Below is a small trained network, with its code and all its weights. Each question gives an input and a target symbol and asks what happens when units are switched off, that is, made to give their printed mean instead of their output.

import numpy as np


def w(rows, s, z=0):
    codes = np.array(rows[::2]) - 128.0
    scale = np.full(codes.shape[1], s)
    scale[-1] = z or s
    return codes * scale


def f(y):
    return y / 2 * (1 + np.tanh(0.7978845608 * (y + 0.044715 * y**3)))


def softmax(a):
    e = np.exp(a - a.max(-1, keepdims=True))
    return e / e.sum(-1, keepdims=True)


def log_softmax(a):
    a = a - a.max(-1, keepdims=True)
    return a - np.log(np.exp(a).sum(-1, keepdims=True))


def net(x, mask):
    ids = ['ΞΨαβζθμφ'.index(c) for c in x.split()]
    T = len(ids)
    res = E[ids] + P[:T]
    q, k, v = (res @ M[0].T for M in (Q, K, V))
    z = softmax(np.where(np.tri(T) > 0, q @ k.T / 4**0.5, -1e9)) @ v
    res = res + np.where(mask[0], z, O[0][:, -1]) @ O[0][:, :-1]
    y = f(res @ A[0][:, :-1].T + A[0][:, -1])
    res = res + np.where(mask[1:13], y, B[0][:, -1]) @ B[0][:, :-1]
    return log_softmax(res[-1] @ U[:, :-1].T + U[:, -1])


Q, K, V, O, A, B = {}, {}, {}, {}, {}, {}
E = w([
[58,137,75,168,68,25],'Ξ',
[100,14,106,89,151,104],'Ψ',
[137,56,11,125,43,154],'α',
[38,155,191,170,146,39],'β',
[29,192,138,99,44,123],'ζ',
[171,78,146,150,83,31],'θ',
[190,81,204,149,176,136],'μ',
[210,25,162,106,95,226],'φ',
],0.012)
P = w([
[174,79,146,215,1,84],'0',
[132,167,166,76,152,118],'1',
[116,80,99,153,117,141],'2',
[122,164,164,77,150,125],'3',
[115,76,89,154,106,142],'4',
[114,158,162,75,151,130],'5',
[114,76,92,156,101,139],'6',
[106,158,165,73,156,136],'7',
[118,69,90,162,101,141],'8',
[105,151,165,73,157,134],'9',
[119,70,87,159,85,141],'10',
],0.011)
Q[0] = w([
[91,173,127,155,100,73],'H0',
[154,169,174,24,196,70],'H0',
[109,54,188,227,49,136],'H0',
[84,38,140,253,115,77],'H0',
],0.011)
K[0] = w([
[84,170,138,139,104,101],'H0',
[94,153,164,45,249,139],'H0',
[184,119,227,190,16,114],'H0',
[153,109,185,221,70,38],'H0',
],0.014)
V[0] = w([
[128,243,193,132,106,153],'H0',
[1,127,179,37,159,139],'H0',
[65,181,52,185,129,29],'H0',
[160,130,214,165,197,81],'H0',
],0.0098)
O[0] = w([
[143,113,204,182,141,35,122],'H0',
[99,120,87,91,220,42,4],'H0',
[109,149,68,244,171,154,114],'H0',
[1,53,184,129,145,178,108],'H0',
],0.01,0.0035)
A[0] = w([
[238,72,124,152,166,196,142],'N0',
[114,107,106,188,84,178,34],'N1',
[109,123,214,125,169,53,120],'N2',
[139,104,114,153,108,82,218],'N3',
[176,148,152,60,96,59,234],'N4',
[47,56,184,54,93,105,116],'N5',
[137,144,165,170,57,150,86],'N6',
[98,103,164,152,69,165,65],'N7',
[95,67,83,149,116,123,254],'N8',
[60,254,142,123,106,109,133],'N9',
[129,85,171,53,105,159,72],'N10',
[87,218,219,90,192,126,128],'N11',
],0.0081,0.006)
B[0] = w([
[77,166,102,155,74,60,193],'N0',
[165,193,184,113,221,84,200],'N1',
[115,171,137,165,105,182,200],'N2',
[104,91,145,118,101,153,188],'N3',
[84,136,223,93,88,162,226],'N4',
[139,108,94,160,164,63,254],'N5',
[158,121,127,104,201,82,218],'N6',
[165,118,125,68,185,128,213],'N7',
[90,121,156,152,146,169,213],'N8',
[139,117,73,145,63,52,186],'N9',
[148,90,62,128,123,110,224],'N10',
[254,243,100,119,145,195,185],'N11',
],0.0088,0.0097)
U = w([
[96,81,83,180,58,44,171],'Ξ',
[137,81,87,94,203,53,131],'Ψ',
[99,125,80,107,72,255,253],'α',
[155,150,81,167,198,132,39],'β',
[170,192,98,90,109,83,57],'ζ',
[30,103,241,136,108,173,156],'θ',
[182,140,198,98,178,234,117],'μ',
[145,97,136,68,71,114,73],'φ',
],0.0097,0.005)

Each question gives the input, a string of symbols that net reads in full, and the target symbol t.
The units are the heads (4 rows each of Q, K, V and O) and the neurons (one row each of A and B). Each row of codes is followed by its name. A weight is (code - 128) times the scale printed after its matrix; where a second scale follows, it is the last column's (O, A, B and U).
mask holds one flag per unit, heads first, then neurons. A switched-off unit (its flag False) gives its mean, the last column of its rows in O or B, instead of its output. The means were averaged over made-up inputs and are rounded, as every weight is.
A unit's drop is (log p(t) with every unit on - log p(t) with that unit switched off) / (log p(t) with every unit on - log p(t) with every unit switched off).
The circuit of an input: a set's keep is (log p(t) with only the set's units on - log p(t) with every unit switched off) / (log p(t) with every unit on - log p(t) with every unit switched off). Starting from the 12 units with the biggest drops (on a tie, the unit counted first), units are removed one at a time, each time the one whose removal leaves the highest keep (on an exact tie, the one counted first), for as long as the keep stays at least 0.8.
circuit, biggest first: the units of the circuit, biggest drop first
k most important neurons: the k neurons with the biggest drops, biggest first
drop of u: that unit's drop, to one decimal
input Ξ φ ζ ζ α ζ α, target β: circuit, biggest first => (H0; N1)
input θ Ξ φ α μ μ Ψ φ, target φ: circuit, biggest first => (H0; N10)
input Ψ ζ α, target α: circuit, biggest first => (H0)
input ζ Ξ Ξ ζ ζ ζ ζ, target Ξ: circuit, biggest first => (H0; N11)
input β μ μ, target θ: circuit, biggest first => (H0; N11)
input Ψ φ ζ Ξ φ ζ θ β, target β: 3 most important neurons => (N11; N2; N4)
input φ Ξ μ ζ, target ζ: 3 most important neurons => (N11; N9; N8)
input μ ζ α μ μ β μ β φ Ψ ζ, target Ψ: 3 most important neurons => (N5; N7; N6)
input ζ φ φ α, target α: circuit, biggest first => (N1; N5)
input ζ ζ μ, target Ξ: circuit, biggest first => (H0; N0; N11)
input β φ μ Ψ ζ Ψ Ψ μ Ψ ζ ζ, target θ: circuit, biggest first => (H0; N10)
input ζ ζ Ψ Ψ θ ζ ζ, target Ξ: circuit, biggest first => (H0; N11)
input β Ψ φ θ β, target θ: circuit, biggest first => (H0; N5)
input ζ ζ β ζ β ζ φ, target Ξ: circuit, biggest first => (N0; H0)
input β Ξ Ψ β Ψ, target θ: circuit, biggest first => (H0; N8)
input μ Ξ ζ μ ζ ζ θ ζ Ψ ζ β, target Ψ: 4 most important neurons => (N5; N7; N4; N6)
input μ ζ ζ, target Ψ: 2 most important neurons => (N5; N7)
input Ξ Ξ ζ Ξ ζ Ψ Ξ α φ, target β: 2 most important neurons => (N1; N0)
input Ψ Ψ α μ ζ θ θ ζ μ, target α: 2 most important neurons => (N5; N0)
input Ψ β ζ φ ζ μ α μ φ, target α: 2 most important neurons => (N5; N0)
input μ ζ μ β α μ θ α μ, target Ψ: 3 most important neurons => (N7; N5; N4)
input Ψ μ φ θ α ζ Ξ β ζ ζ ζ, target α: 2 most important neurons => (N5; N0)
input ζ Ξ θ μ Ψ, target Ξ: 2 most important neurons => (N4; N11)
input θ μ μ φ α, target μ: most important neuron => (N1)
input φ μ μ ζ μ Ξ β ζ ζ μ θ, target φ: most important neuron => (N4)
input β φ β β α, target θ: drop of H0 => 0.4
